Here is a tiny trained network, its code and every weight. The questions are about switching its units off for an input and a class, where a switched-off unit gives its printed mean instead of its output.

import numpy as np


def w(rows, s, z=0):
    codes = np.array(rows[::2]) - 128.0
    scale = np.full(codes.shape[1], s)
    scale[-1] = z or s
    return codes * scale


def f(y):
    return y / 2 * (1 + np.tanh(0.7978845608 * (y + 0.044715 * y**3)))


def log_softmax(a):
    a = a - a.max(-1, keepdims=True)
    return a - np.log(np.exp(a).sum(-1, keepdims=True))


def net(x, mask):
    res = np.array(x, float).reshape(1, 6) / 4 @ E
    y = f(res @ A[0][:, :-1].T + A[0][:, -1])
    res = res + np.where(mask, y, B[0][:, -1]) @ B[0][:, :-1]
    return log_softmax(res[-1] @ U[:, :-1].T + U[:, -1])


A, B = {}, {}
E = w([
[34,178,122,18],'x0',
[135,125,135,123],'x1',
[25,2,158,156],'x2',
[129,126,134,123],'x3',
[159,73,16,65],'x4',
[131,128,131,120],'x5',
],0.0061)
A[0] = w([
[71,60,155,132,84],'N1',
[75,11,203,111,8],'N2',
[43,79,135,171,62],'N3',
[220,32,107,201,140],'N4',
[114,56,139,135,105],'N5',
[59,190,78,99,69],'N6',
[149,111,95,238,80],'N7',
[27,105,137,76,38],'N8',
[87,195,205,181,92],'N9',
[56,174,111,45,191],'N10',
[71,2,154,129,8],'N11',
[157,244,108,118,92],'N12',
[41,85,86,184,63],'N13',
[153,52,47,72,217],'N14',
[206,253,168,104,1],'N15',
[68,202,175,221,24],'N16',
[114,164,222,192,231],'N17',
],0.0091,0.0032)
B[0] = w([
[199,125,103,131,175],'N1',
[213,114,104,83,195],'N2',
[200,69,116,100,177],'N3',
[84,224,191,142,254],'N4',
[138,132,107,83,158],'N5',
[174,194,157,154,161],'N6',
[143,200,170,139,184],'N7',
[143,125,171,134,179],'N8',
[89,193,41,116,190],'N9',
[109,129,232,200,227],'N10',
[212,144,119,107,196],'N11',
[221,42,116,146,197],'N12',
[175,157,131,120,164],'N13',
[43,214,93,110,235],'N14',
[185,94,90,109,202],'N15',
[97,163,55,2,173],'N16',
[65,115,106,116,237],'N17',
],0.0082,0.0053)
U = w([
[221,100,110,99,37],'0',
[105,142,142,125,254],'1',
[60,180,61,60,35],'2',
[130,175,248,158,44],'3',
[108,112,126,155,248],'4',
],0.014,0.0071)

Each question gives the input, the list of numbers given to net, and the class t.
The units are the neurons (one row each of A and B). Each row of codes is followed by its name. A weight is (code - 128) times the scale printed after its matrix; where a second scale follows, it is the last column's (A, B and U).
mask holds one flag per neuron, in row order. A switched-off neuron (its flag False) gives its mean, the last column of its row in B, instead of its output. The means were averaged over made-up inputs and are rounded, as every weight is.
A unit's drop is (log p(t) with every unit on - log p(t) with that unit switched off) / (log p(t) with every unit on - log p(t) with every unit switched off).
The circuit of an input: a set's keep is (log p(t) with only the set's units on - log p(t) with every unit switched off) / (log p(t) with every unit on - log p(t) with every unit switched off). Starting from the 12 units with the biggest drops (on a tie, the unit counted first), units are removed one at a time, each time the one whose removal leaves the highest keep (on an exact tie, the one counted first), for as long as the keep stays at least 0.8.
circuit, biggest first: the units of the circuit, biggest drop first
unit that matters most: the unit with the biggest drop
k most important neurons: the k neurons with the biggest drops, biggest first
drop of u: that unit's drop, to one decimal
input [5,-4,0,-1,1,6], class 3: unit that matters most	N10
input [-1,-6,-1,-2,-7,-1], class 2: circuit, biggest first	[N16, N9]
input [-1,1,7,-6,6,2], class 0: 2 most important neurons	[N11, N2]
input [1,4,-4,-1,-2,5], class 0: 4 most important neurons	[N4, N14, N12, N15]
input [-7,-4,5,-6,7,4], class 2: 2 most important neurons	[N14, N10]
input [-8,-7,-4,1,-8,6], class 2: circuit, biggest first	[N16, N9]
input [-7,-3,7,3,1,2], class 0: 2 most important neurons	[N2, N11]
input [0,7,-6,2,-8,-1], class 2: 3 most important neurons	[N9, N16, N17]
input [7,-2,3,7,1,-5], class 3: circuit, biggest first	[N10, N8]
input [-8,-6,5,-6,3,4], class 3: 2 most important neurons	[N4, N7]
input [6,-7,-6,1,6,3], class 1: 2 most important neurons	[N10, N14]
input [7,5,-5,-7,-8,2], class 2: 3 most important neurons	[N9, N16, N17]
input [-5,-1,2,-3,6,0], class 2: 3 most important neurons	[N14, N10, N12]
input [7,-6,-8,-6,-7,0], class 0: 2 most important neurons	[N12, N15]
input [5,-4,-8,2,8,-5], class 0: circuit, biggest first	[N12]
input [7,-5,6,7,2,-8], class 3: 2 most important neurons	[N10, N8]
input [7,1,-7,5,4,1], class 0: 3 most important neurons	[N12, N15, N4]
input [-3,3,3,1,4,6], class 2: drop of N10	0.7
input [4,1,7,6,-7,-5], class 0: drop of N3	0.2
input [0,2,8,-5,-8,-8], class 0: drop of N3	0.2
input [3,1,-4,0,-8,8], class 2: drop of N16	0.3
